In the rows, 128 means zero.
[166 110 125 157 111 150 151 120 114 127 153  98 142 152 106 122  98 151
 137 126 125 125 143 150 106 140 172 164 136  93 148 144 113 132 142 114
 157 140  75  96 125 125 147  99  91 137] -> gamo
[144 118 123 114 104 157 122 145 151 171 115 116 135 164 144 147 157 108
 174 143  87 129 149 153 140  81  83  78 122  99 176 116 170 115 116 124
 117  71 147 172 157 156 121 123  91 121] -> kam
[140 153 143 115 115 160 143 172 129 130 200 119 103 144 133 140 113  96
 127 141 136 182 135 122 102  80  59 134 146 130 176 115 174  87  94 140
 122 106 118 130 132 154 132 158 103 152] -> gek
[112 132 153 124 103 109  95 129 167 158 164 124  86 144 103 131 140 172
 133 123 106 118 165 114 119 117 109  80 124  86 144 143 143 106 129 147
 102 104 150 134 167 123  94 105 119 124] -> Bev
[ 91 165 152 107 109  94 129 119 132 138 148 105  80 148  98 140  93 156
 107 122 131  86 160  94  94 168 121 126 134 115  98 153  97 118 101 148
 122 130  86  76 164 108 105 139 113 144] -> dute
[ 88 135 143 149 135  75  87 106 136 114 154 125  74 100 106 109 129 163
  94 113 145  78 120 126 176 197 251  96 116 164  72 133 108 139 129 146
 118 143 110  65 106  96 124  96 169 128] -> luten
[ 94 144 130 123 118 110 105 134 146 138 120 115  94 140 133 133 132 138
 126 133 104  85 139 126 159 141 147  68 115 148 118 125 136 125 106 148
 114 100 112 108 138 121 118 126 147 125] -> kam
[119 151 106 116 140 156 130 168 107 119  76 137 143 121 176 131 141  47
 123 148 131 146  97 137 149  84  53 116 119 166 126 102 181 138 110 130
 137  80 126 154 117 160 146 199 151 132] -> kam
[107 130 125 120 147  90 120 113 107 124 108 171 158  90 128 105 152 131
 128 109 154  86 102 138 180 159 188 132 129 139  81 118  90 171 154 114
 128 150 171 116  94 108 122 136 158 130] -> luten
[113 148 132 126 102 147 134 123 131 155  90 104  97 172 117 129 110 149
 140 150 110 102 177 124 104 135 114 108 100 109 154 118 127  93  99 146
 112  93  64 123 152 122 120 138 118 141] -> sofo
[174 107 127 118 122 153 144 136 117 154 138 136 164 136 122 134 139 115
 152 119 111 131 125 141 125 100 112 152 148  92 141 131 138 146 147 111
 142 124 174 167 132 140 126 123  87 130] -> dute
[133 107 132 142 124 129 101 136 172 119 144 144 110 121 128 122 159 120
 151 130 106 134 129 108 152 105 147  79 116 139 158 126 146 105 121 133
 106 104 154 157 133 148 120 109 144 129] -> nuze
[123 132 141 125 125 105 111 122 124 141 123 140 119 120 118 128 137 137
 122 119 122  92 129 120 144 147 165 117 127 120  98 137 127 142 128 136
 128 124 159 124 132 126 111 121 137 129] -> dute
[171 115 123 140 140 174 150 160 107  94 150 126 160 121 139 120 125  75
 123 129 132 163  90 145 124  91  90 183 139 130 138 129 155 136 147 114
 152 134 122 157 108 153 152 152 113 137] -> gamo
[136 131 106 156 149 156 144 150 100  83  97 136 164 104 153 112 100  87
 112 137 155 153 104 134 132 126 152 163 122 172 122 106 132 150 135 109
 158 133  87 123  90 143 157 175 160 151] -> nuze
[142 119 112 132 120 154 147 124 148 133 115 128 150 144 132 133 112 118
 159 138 111 125 137 143 124 115 137 138 130 121 161 130 104 126 135  98
 132 123 114 136 132 134 127 122 103 140] -> nuze
[136 127 120 153 144 161 113 174 133  85 167 107  85 107 145 119 129  61
 101 144 144 194  82 124 129  96 127 138 132 183 138 104 212  93 103 150
 120 115 112 131 105 166 167 140 147 139] -> gek
[100 158 148 103 120 114 123 134 150 150 141 147 114 123 119 140 133 143
 126 127 115 104 135 112 127 126 110 121 135 108 113 128 115 117 120 131
  97 127 174 125 165 117 103 132 116 132] -> gek
[ 85 168 133 117 158 112 132 142  90 117  52 162 157  99 150 128 133  98
  84 143 161  96  90 123 137 148 101 150 112 183  58 107 110 158 148 132
 145 136 155 137 110 132 124 214 170 124] -> sofo
[155 120 128 153 116 168 130 152 150 110 225  83  62 151 111 135  98 110
 127 139 124 203 124 117 108  95 138 117 143 148 185 133 169  89 100 152
 134 122  51  92 126 135 140 106  98 139] -> zupe
[124 120 128 134 134 143 119 135 126 122 112 126 109 135 132 118 138 109
 127 137 126 127 122 128 126 124 125 124 110 144 129 119 164 109 124 143
 120 113 113 144 124 142 138 130 140 124] -> sofo
[103 147 117 138 142 125 129 124 106 164  14 153 171 120 146 116 132 144
 135 134 135  77 135 140 152 135 138 126 106 129 106 101  95 150 129 124
 122 111 133 132 123 107 117 143 158 123] -> Sur
[126 142 134 127 117 128 141 131 115 144 117 119 108 140 116 128 122 126
 111 134 154 109 137 136  92 136 115 122 125 121 138 132 134 150 126 126
 145 117  98 106 126 129 128 147 130 136] -> fub
[189 107 134 130 124 158 156 128 110 120 179 125 146 135 100 124  90 161
 137 108 138 159 139 145  72 120 121 201 163  72 164 149 120 140 160 100
 143 153 108 122 133 114 136 105 101 148] -> Bev
[128 137 129 129 150 137 142 134 113 102 128 133 124 122 127 124 106 125
 104 132 142 133 111 126 108 141 141 165 128 156 104 121 119 126 139 134
 142 150  93 113 120 121 133 153 120 138] -> sofo
[151 118 160 110  83 137 127 120 151 178 165 127 101 155  88 143 133 206
 166 111  97 105 210 127  82 127 155 124 137  37 166 146 113 103  98 122
  96 119 146 129 170 109 101  69  69 145] -> gek
[129 132 161 137 127 121 107 127 159  91 211 120  77 129 100 127 108 170
 104 117 115 133 142 101 124 152 171 121 123 122 123 156 121  97 109 156
 114 143  78  92 144 111 109 106 130 145] -> gamo
[ 75 155 145 124 111  93  95 143 150 111 149 125  71 138 119 128 136 134
 118 132 135 101 155  98 138 141 130  71 116 144 130 139 131 102  99 157
 103  97 115 108 128 128 108 138 171 133] -> nuze
[107 126 117 139 124 124 125 111 101 148  52 128 132 143 125 112 133 146
 140 131 132  72 144 144 136 159 174 125 101 124 102 116 125 138 130 127
 122 121 118 130 113 121 139 111 152 118] -> sofo
[108 142 140 123 130 101 134 113 104 116 142 121 123 110 104 126  98 144
 100 114 163 105 126 135 117 181 174 168 144 120  78 140  84 160 149 123
 142 158 103  66 124  96 133 145 122 146] -> luten
[ 98 147 101 160 115 135 120 129 138 150  68  87  79 151 138 115 129  98
 121 157 117 101 125 143 147 133 153  69  89 175 146 112 164 129  96 138
 137  90  64 100 103 143 142 126 146 127] -> fub
[ 79 155 131 117 136  79 104 129 131 129 116 172 115 106 122 116 168 141
 123 114 144  96 112 102 158 142 152  94 118 144  83 122 111 147 124 141
 111 132 161 117 122 109  93 127 169 111] -> zupe
[128 158 156 111  91 150 149 160 109 133 161  93 111 172 118 145 107 110
 109 143 137 134 164 124  76 107  15 146 131  92 155 147 148 111 105 137
 137  94  77 112 154 141 133 185 104 144] -> gamo
[146 108 116 125 114 133 135 122 131 137 152 120 132 156 112 119 135 147
 162 117 106 134 147 129 124 130 153 125 136  89 159 131 120 111 132 129
 119 123 121 130 134 115 113  82  73 125] -> Sapo
[192  83 115 153 126 176 138 129 150 102 202 106 106 132 106 109 106 126
 161 111 100 175 118 147 109 111 201 171 151 101 175 130 165  92 120 117
 111 146 106 128 124 134 160  36  82 145] -> gek
[126 126 130 126 121 135 134 115 104 124 101 135 136 128 116 126 100 158
 113 117 133 107 145 130 117 164 163 150 134 121 121 131  96 144 124 134
 130 142  97  97 128 103 119 137 149 147] -> Tiver
[122 138 163  90 127  97 117 119 115 106 186 168 117 113  91 133 128 178
 110  85 130 110 138 102 119 152 128 132 161  94 107 151  95 138 132 149
 107 164 168 102 146  92  89 128 137 136] -> Tiver
[123 142 131 120 132 117 136 130  95 154  90 158 161 113 125 125 146 132
 108 128 150  92 123 135 116 133 112 136 126 112 112 124 115 184 157 111
 149 125 161 128 122 123 115 156 139 127] -> fub
[132 128 140 107 133 127 106 134 156 112 159 145 119 123 124 136 133 143
 136 114 102 129 134 112 139 120 131 102 137 115 128 128 129 113 119 143
 101 118 138 141 157 116 106 119 122 139] -> kam
[ 79 155 167 114 135  76  86 133 147 129 158 175  85  87 109 119 171 161
 108 107 142  96 123  72 149 139 147  79 118 135  79 141 115 138 112 157
  96 129 175 123 142 112  78 126 180 113] -> zupe
[149 110 111 120 146 140 135 115 141 150  72 178 178 112 131 116 165 136
 155 117 108  98 108 146 158 122 155 125 119 116 127 110 103 171 162  99
 121 139 181 177 116 116 103 106 129 125] -> fub
[136 116 103 137 129 120 129 122 132 134 115 140 137 132 120 103 137 149
 156 118 122 120 126 139 139 120 163 126 129 115 143 122 122 131 142 118
 125 134 128 131 111 122 124  98 127 129] -> Bev
[145  93 131 156 151 146  82 154 180  78 189 121  61 111 128 112 138  99
 124 117 107 174  89 121 152  92 144 103 131 158 154 122 190  71 126 171
  81 115 128 147 130 134 130  79 136 119] -> Sur
[109 129 130 136 146 109 120 114 128 110  98 138 113 119 121 120 126 153
 114 126 138  94 125 120 124 167 189 133 112 154  86 124 104 130 145 139
 128 151 106 115 127 115 119 122 138 127] -> sofo
[172 124 123 145 104 166 168 133 105 144 143  97 134 144 107 119  88 144
 136 134 133 147 158 138  65 127 152 183 143  98 166 127 131 119 106 107
 150 128  64  88 131 132 166 112  80 160] -> gek
[101 133 122 113 144  98 118 115 141 121  91 144 137 112 127 125 137 144
 138 113 113  82 116 127 151 154 170 112 129 128  83 129  92 148 134 129
 111 137 145 121 147 111 108 115 132 117] -> kam
[ 92 166 149 126 125 106 122 142 101 128 126 149 142 114 131 137 111 139
  88 129 159  89 139 121 134 145 117 129 134 149  93 128 102 159 134 123
 147 127 152 106 112 111 120 180 179 136] -> nuze
[123 118 130 151 154  78 106 111 121  60 174 148 121  91  97  94 130 166
  99  92 145  98  93 112 149 189 252 153 137 150  69 146  94 138 145 139
 137 186 112  71  92  99 130  87 155 128] -> gamo
[110 135 122 118 132 124 113 128 153 154 124 151 137 125 127 137 164 130
 152 121 111 123 114 117 160 100 117  97 128 115 118 123 125 148 151 123
 107 136 175 153 150 120  93 112 114 108] -> zupe
[130 105 151 120 119 141  94 133 186 126 198 131  73 142 115 140 145 135
 138 113  74 142 131 120 168 104 128  60 136 127 157 137 155  85 113 164
  85 119 162 147 156 123  95  92 124 119] -> Tiver
[103 151 132 116 134  96 136 117 107 111 102 120 126 118 113 128  97 160
 115 116 145  77 134 125 111 182 184 148 137 128  76 138  80 157 125 131
 137 145  81  68 139 104 127 133 133 140] -> kam
[ 68 177 149 122 134  97 120 133  89 143  67 146 133 120 138 129 121 135
  82 142 159  67 130 126 140 165 121 118 109 170  59 115 104 159 132 145
 144 125 149 109 110 117 117 199 179 122] -> sofo
[157  84 101 144 110 171 118 132 153 145 136 105 114 160 138 125 154  97
 173 137  81 156 129 143 146  95 131 109 114 101 196 126 186  92 127 129
 105  91 129 175 133 149 131  72  86 115] -> Sapo
[103 136 126 126 131  94 126 107 103  96 130 133 103 114  99 108 104 166
  97 101 148  93 131 115 120 190 204 143 138 143  88 141  93 134 111 154
 130 160  74  54 110  95 124 119 161 139] -> Tiver
[154 124 142 116 125 126 136 120 113 138 158 152 142 122 103 132 129 156
 116 106 146 112 135 131 101 136 135 145 146  88 132 139 115 162 159 116
 142 144 151 124 128 111 113 118 113 137] -> fub
[128 123 122 119 119 157 123 142 162 164 117 134 129 147 156 137 158  83
 156 148 103 156 129 141 170  83  74  83 105 131 170 103 161 104 116 121
 108  80 137 170 143 147 120 156 110 137] -> luten
[151 111 130 141 109 156 121 149 165 136 155 120 117 146 135 136 146 101
 153 142  92 159 143 121 132  74  92  92 120 128 196 130 166  93 111 124
 122  84 127 157 138 157 130 125 112 137] -> nuze
[157 130 127 105  99 153 162 130 112 162 148 117 152 167 115 140 122 122
 162 134 134 146 161 156 113 108  85 141 148  76 176 124 114 127 134 108
 139 106 112 123 135 125 135 151  70 149] -> luten
[ 93 136 125 122 112 118 118 106 136 153  69 131 116 146 121 126 126 157
 130 127 108  79 153 127 144 157 153  88 111 120 122 128 101 122 104 144
 103 115 111 112 146 107 103 122 160 129] -> Tiver
[113 125 124 145 141 112 108 116 111 127  85 140 128 105 122 106 126 155
 120 113 141  78 124 139 143 154 174 147 123 128  91 126 118 149 141 135
 113 134 137 111 114 102 131  93 162 117] -> Sur
[100 155 135 141 118 124 117 146 122 131 121 123 123 129 137 142 120 111
 104 142 140 114 132 129 141 122 103 104 125 155 124 123 139 137 132 128
 141 108 134 115 119 132 129 172 163 128] -> nuze
[ 96 142 109 141 101 121 128 116 133 188  55 114 119 154 125 117 148 143
 161 143 117  91 158 127 136 122 152  80  97 117 135 120 121 138  87 123
 121  94  92 105 135 127 122 117 127 119] -> zupe
[ 80 158 114 102  98 123 135 122 115 198  36 136 162 161 144 140 143 126
 148 154 113  72 162 136 137 129  70 101 107  97 119 116  98 146 129 115
 122  90 156 144 154 120  96 165 101 117] -> Sapo
[154 115 156 140 132 143  98 152 167 122 224 117  75 131 111 139 123 143
 115 119 103 165 126 119 133  87 108 106 147 128 166 136 165  82 130 165
 103 115 137 128 145 116 115  90 105 126] -> Sur
[122 101 112 143 141 129 115 117 144 122  76 154 128 103 138 100 157 116
 140 117 110 108 101 129 169 126 181  94 112 161 113 114 129 134 112 138
 111 133 145 145 114 137 123 119 161 120] -> Tiver
[126 130 125 165 159 123 119 133  99  83 108 133 111  87 122 104  91 146
  87 117 167 120 107 125 120 166 201 173 128 167  92 115 114 132 134 145
 135 150  66  70 101  99 143 123 166 139] -> Sur
[135 122 132 140  93 160 125 147 162 142 133 101  94 161 127 133 128 109
 156 151  99 147 169 124 109  92  98  86 112 118 195 134 153  88  90 128
 118  72  91 139 144 156 129 130 111 141] -> nuze
[192  86 130 109 104 165 122 128 167 183 195 155 166 163 113 142 152 159
 183 121  67 166 163 146 139  51  73 101 162  40 215 130 136 112 176 104
 112 110 210 176 171 121  91  77  51 121] -> Bev
[196  58 103 158 129 186 126 139 176 141 149 114 148 146 142 114 157  87
 186 122  61 207 109 138 145  71 135 113 121 120 199 116 183 100 140 120
 120 109 137 193 132 160 127  69  45 124] -> Sapo
[103 150 137 116 134 116 107 157 148 112 140 147  79 120 136 124 161  89
 108 133 137 135 103 111 143 112  87  74 114 168 133 115 168 123 117 157
 115 103 140 138 116 145 105 162 156 129] -> fub
[109 131 123 152 140 110 108 131 126  92 134 144 126 100 126 113 123 128
 102 124 137 106 109 121 161 150 192 117 129 170  96 126 117 147 144 129
 139 142 141 106  95 116 137 130 178 130] -> nuze
[149 129 116 124 115 160 145 144 133 142 144 104 104 162 120 131 128 118
 145 132 136 143 144 137  94 104 101 121 131 116 188 121 150 122 116 124
 133 109  74 126 122 139 127 132  88 143] -> fub
[145 118 146 130 133 137 119 134 154  90 238 128  74 121  95 129 105 165
 120 109 128 174 129  90 105 130 173 142 145 115 151 150 125 104 116 147
 109 155  75  92 148 101 109  88 118 146] -> zupe
[139 107 119 139 151 121 117 111 137  94 141 140 119 121 113 102 137 155
 142 108 122 119 118 128 143 149 217 134 129 142 112 122 118 118 141 144
 118 159 121 128 104 113 126  85 125 126] -> sofo
[104 147 129 126 121 125 123 137 112 166  97 143 152 121 147 132 149  93
 123 145 128 107 116 151 183 115 102  99 117 141 114 108 129 156 145 117
 138 102 179 141 114 132 127 170 139 125] -> luten
[ 71 152 162 101 123  90  82 140 159 121 157 159  65 121 128 141 152 122
 106 113 118 123 124  89 168 121  89  43 120 157 111 134 149  95  91 182
  83 110 165 120 146 131  79 159 168 125] -> Tiver
[185  87 137 125 131 144 128 130 138 102 219 141 127 117  92 119 115 168
 142  92 118 164 128 130  99 114 147 183 161  68 152 156 136 123 166 119
 117 157 143 143 135 114 120  67 102 140] -> Bev
[147 117 118 152 139 141 131 140 108 110 150 127 134 112 122 121 128 121
 119 123 146 160 103 130 123 121 173 152 137 140 127 122 142 150 140 126
 150 149 109 113 109 125 140 119 129 127] -> zupe
[113 119 141 126 116 134 101 142 156 138 125 135  91 130 136 130 156 107
 124 133 101 137 128 113 150 102  97  65 110 148 149 126 168  96  93 159
 100  92 136 143 147 152 108 144 147 124] -> Tiver
[112 143 129 111 146  89 127 124 103 141  89 189 178  96 123 111 155 161
 128 105 150  89 112 128 145 138 128 144 136 115  83 119  91 178 168 111
 131 154 201 142 113 109  99 145 163 120] -> Bev
[107 120 128 136 142  69 106  91 106 127 104 170 164  86 111 107 147 172
 116 102 144  64 108 146 184 192 242 130 129 129  55 125  69 187 177 108
 129 166 190  97 103  85 122 100 160 120] -> luten
[149 106  88 159 130 161 150 125 127 136  75 110 152 140 134 105 108 123
 153 144 120 151 124 153 120 117 159 151 116 131 161 111 134 125 129 107
 145 126  69 126 111 137 152 120 123 141] -> Bev
[155 103 122 113 118 162 142 130 118 156 109 147 174 140 128 136 137 126
 154 116 110 133 136 150 138  99  98 128 147  91 142 124 124 148 150 118
 126 127 176 161 140 130 118 133 104 124] -> Tiver
[147 120 147 100 145 148 114 165 177  99 193 143 106 121 141 154 152  84
 135 128  94 179  98 110 140  75  67  93 141 142 152 130 166  87 123 142
 104 107 155 175 165 150 106 141 100 129] -> kam
[103 129 111 157 119 126 112 144 129 128  82 117 128 133 143 120 142 100
 126 147 137 114 129 130 148 126 146  86 109 156 133 111 149 134 132 128
 136  94 119 125 116 149 144 152 162 123] -> nuze
[145  98 122 123 129 126 104 120 159 135 133 138 133 124 122 123 164 142
 166 110  85 109 125 138 160 122 178  90 130 101 130 127 141 127 134 133
 106 115 171 157 145 130 118  75 108 112] -> kam
[134 129 128 117 132 106 135 115 103 150 124 173 178 107 107 127 154 171
 139 102 138  97 120 133 132 135 160 159 150  90  94 134  80 186 169 103
 136 161 193 129 126  95 103 105 124 113] -> zupe
[ 71 153 167 103 132  76  92 113 134 108 127 173  81  95 110 124 131 180
  86 100 134  63 137  83 155 183 168  87 116 140  67 142  90 135 107 169
  87 144 150  99 147  92  79 141 201 132] -> Tiver
[136 156 138 126  93 153 151 144 114 165 130  81  87 171 119 137 102 114
 134 146 130 131 172 113  81 117  75 124 123 114 159 132 157 109  76 134
 147  82  52  99 150 152 138 161  89 152] -> dute
[201  96 116 148 141 173 158 134 116  80 188 111 118 124 110 116  93 113
 123 114 147 172 104 142  85 119 164 187 153 126 171 143 148 138 146 111
 154 152  61 109 101 129 159 100 105 156] -> fub
[146 121 154 109 137 112 124 107 140 125 161 169 128 110  89 125 130 194
 131  89 129  93 140 119 111 158 174 140 142  81 121 147  83 156 154 116
 111 164 145 121 141  87  85  90 126 140] -> fub
[200  95 144 126 107 179 127 136 164 157 189 125 117 156 110 134 134 148
 169 124  85 166 169 130 103  64  80 117 144  67 217 138 152  82 124 132
 103  91 133 159 164 131 116  76  55 132] -> Sur
[123 136 106 125 143 114 136 124 103 116  78 143 164 114 138 111 137 130
 147 118 136  97 117 142 143 144 171 132 132 137  99 115 107 161 129 118
 141 130 125 122 110 126 133 134 138 127] -> kam
[138 145 134 110 104 159 135 157 119 179 111 137 151 162 136 143 141 110
 158 143 116 142 160 136 120  65   6 107 135  82 183 115 144 112 138 136
 116  74 170 172 148 140 108 152  88 124] -> Sur
